Below are the code and all the weights of a small trained network. Each question names an input and a target symbol and asks about switching units off, where a switched-off unit gives its printed mean instead of its output.

import numpy as np


def w(rows, s, z=0):
    codes = np.array(rows[::2]) - 128.0
    scale = np.full(codes.shape[1], s)
    scale[-1] = z or s
    return codes * scale


def norm(h):
    return h / np.sqrt((h * h).mean(-1, keepdims=True) + 1e-5)


def f(y):
    return y / 2 * (1 + np.tanh(0.7978845608 * (y + 0.044715 * y**3)))


def softmax(a):
    e = np.exp(a - a.max(-1, keepdims=True))
    return e / e.sum(-1, keepdims=True)


def log_softmax(a):
    a = a - a.max(-1, keepdims=True)
    return a - np.log(np.exp(a).sum(-1, keepdims=True))


def net(x, mask):
    ids = ['αβγδεηθλφψω'.index(c) for c in x.split()]
    T = len(ids)
    res = E[ids] + P[:T]
    r = norm(res)
    for j in range(2):
        rows = slice(3 * j, 3 * j + 3)
        q, k, v = (r @ M[0][rows].T for M in (Q, K, V))
        z = softmax(np.where(np.tri(T) > 0, q @ k.T / 3**0.5, -1e9)) @ v
        o = O[0][rows]
        res = res + np.where(mask[j], z, o[:, -1]) @ o[:, :-1]
    y = f(norm(res) @ A[0][:, :-1].T + A[0][:, -1])
    res = res + np.where(mask[2:14], y, B[0][:, -1]) @ B[0][:, :-1]
    return log_softmax(norm(res)[-1] @ U[:, :-1].T + U[:, -1])


Q, K, V, O, A, B = {}, {}, {}, {}, {}, {}
E = w([
[73,127,111,47,207],'α',
[90,97,146,138,29],'β',
[143,152,177,109,130],'γ',
[249,213,109,176,175],'δ',
[41,93,132,113,131],'ε',
[164,108,169,101,141],'η',
[115,254,36,168,112],'θ',
[136,168,44,211,183],'λ',
[28,144,159,159,94],'φ',
[166,123,172,80,161],'ψ',
[134,131,180,114,130],'ω',
],0.0097)
P = w([
[95,84,68,207,118],'0',
[90,207,68,3,178],'1',
[74,213,85,14,185],'2',
[32,206,84,107,148],'3',
[16,212,92,108,155],'4',
[13,216,102,103,148],'5',
],0.0036)
Q[0] = w([
[96,90,87,203,64],'H0',
[105,80,69,204,182],'H0',
[110,144,143,59,153],'H0',
[109,188,247,103,113],'H1',
[131,83,195,78,117],'H1',
[117,178,104,182,57],'H1',
],0.011)
K[0] = w([
[101,217,135,58,63],'H0',
[127,223,49,51,145],'H0',
[180,51,121,195,130],'H0',
[124,135,254,139,111],'H1',
[168,20,204,158,106],'H1',
[106,173,115,149,2],'H1',
],0.0078)
V[0] = w([
[233,213,107,151,129],'H0',
[132,162,171,214,31],'H0',
[204,30,96,152,40],'H0',
[152,2,88,76,178],'H1',
[113,89,98,242,175],'H1',
[148,96,104,153,97],'H1',
],0.0066)
O[0] = w([
[116,223,4,151,40,179],'H0',
[54,152,42,197,223,2],'H0',
[106,217,176,205,125,76],'H0',
[78,168,149,188,55,192],'H1',
[85,116,205,78,191,38],'H1',
[42,162,137,159,208,42],'H1',
],0.0043,0.003)
A[0] = w([
[25,145,93,239,208,158],'N0',
[58,150,72,40,196,202],'N1',
[75,202,169,115,95,97],'N2',
[217,168,190,112,67,3],'N3',
[249,56,112,67,166,41],'N4',
[254,164,116,174,144,97],'N5',
[190,205,235,208,194,109],'N6',
[140,116,199,109,188,122],'N7',
[179,226,54,96,66,135],'N8',
[36,102,77,92,101,110],'N9',
[206,111,213,175,149,153],'N10',
[196,169,58,163,233,167],'N11',
],0.0067,0.0039)
B[0] = w([
[226,99,151,101,104,149],'N0',
[96,107,134,253,82,212],'N1',
[165,128,89,166,68,155],'N2',
[154,147,165,199,162,171],'N3',
[143,146,31,175,99,144],'N4',
[124,131,199,67,224,171],'N5',
[122,147,46,111,198,169],'N6',
[94,117,63,138,129,144],'N7',
[63,65,158,123,167,254],'N8',
[116,214,95,162,214,147],'N9',
[63,207,81,118,135,160],'N10',
[179,99,219,115,80,208],'N11',
],0.006,0.0061)
U = w([
[180,104,39,213,109,90],'α',
[126,106,11,78,199,94],'β',
[137,184,222,126,40,212],'γ',
[133,16,87,67,88,110],'δ',
[132,56,133,189,251,76],'ε',
[204,34,171,237,100,91],'η',
[43,128,102,98,19,67],'θ',
[205,148,148,155,224,222],'λ',
[171,101,76,98,72,138],'φ',
[123,241,52,161,153,109],'ψ',
[59,38,228,110,177,4],'ω',
],0.012,0.0038)

Each question gives the input, a string of symbols that net reads in full, and the target symbol t.
The units are the heads (3 rows each of Q, K, V and O) and the neurons (one row each of A and B). Each row of codes is followed by its name. A weight is (code - 128) times the scale printed after its matrix; where a second scale follows, it is the last column's (O, A, B and U).
mask holds one flag per unit, heads first, then neurons. A switched-off unit (its flag False) gives its mean, the last column of its rows in O or B, instead of its output. The means were averaged over made-up inputs and are rounded, as every weight is.
A unit's drop is (log p(t) with every unit on - log p(t) with that unit switched off) / (log p(t) with every unit on - log p(t) with every unit switched off).
The circuit of an input: a set's keep is (log p(t) with only the set's units on - log p(t) with every unit switched off) / (log p(t) with every unit on - log p(t) with every unit switched off). Starting from the 12 units with the biggest drops (on a tie, the unit counted first), units are removed one at a time, each time the one whose removal leaves the highest keep (on an exact tie, the one counted first), for as long as the keep stays at least 0.8.
circuit, biggest first: the units of the circuit, biggest drop first
most important unit: the unit with the biggest drop
top k neurons: the k neurons with the biggest drops, biggest first
heads that matter: for each layer, one digit per head in row order, 1 if its drop is at least 0.15 and else 0, layers parted by /
input ψ β η η, target γ: heads that matter -> 10
input ε η γ δ γ, target β: most important unit -> H0
input ψ ψ ψ ψ λ θ, target θ: circuit, biggest first -> (H0; N8; N6)
input η η β ψ ψ ψ, target ψ: heads that matter -> 10
input λ δ η β, target ψ: heads that matter -> 11
input γ θ γ ψ, target η: circuit, biggest first -> (H0; N1; N11)
input θ ψ δ η, target δ: circuit, biggest first -> (N8; H1; N1)
input λ ψ γ, target ω: circuit, biggest first -> (N8; H1; N5)
input δ ψ φ, target ψ: heads that matter -> 00
input ψ δ θ, target θ: circuit, biggest first -> (N8; N6; N3; H0)
input η ψ δ δ ψ ε, target ψ: top 2 neurons -> (N9; N11)
input θ ψ ψ δ ψ η, target δ: top 3 neurons -> (N8; N10; N1)
input δ η ψ ψ α η, target θ: circuit, biggest first -> (H0; N8)
input β ε ψ ψ γ, target λ: heads that matter -> 10
input δ ψ λ δ λ α, target ψ: heads that matter -> 10
input ψ η δ γ ψ, target γ: circuit, biggest first -> (H1)
input α φ δ ψ ψ η, target φ: circuit, biggest first -> (H0; N4; N8)
input α ω λ ψ, target φ: heads that matter -> 10
input α η θ, target δ: heads that matter -> 11
input δ ψ ψ, target θ: heads that matter -> 10
input φ ε λ ψ, target α: circuit, biggest first -> (N4; H1)
input ω η δ δ ω, target ε: heads that matter -> 11
input η γ ψ λ, target η: heads that matter -> 00
input θ ε θ ψ γ γ, target δ: heads that matter -> 11
input ε ψ η ε η, target β: heads that matter -> 10
input θ β δ ψ ε, target ψ: top 3 neurons -> (N9; N8; N11)
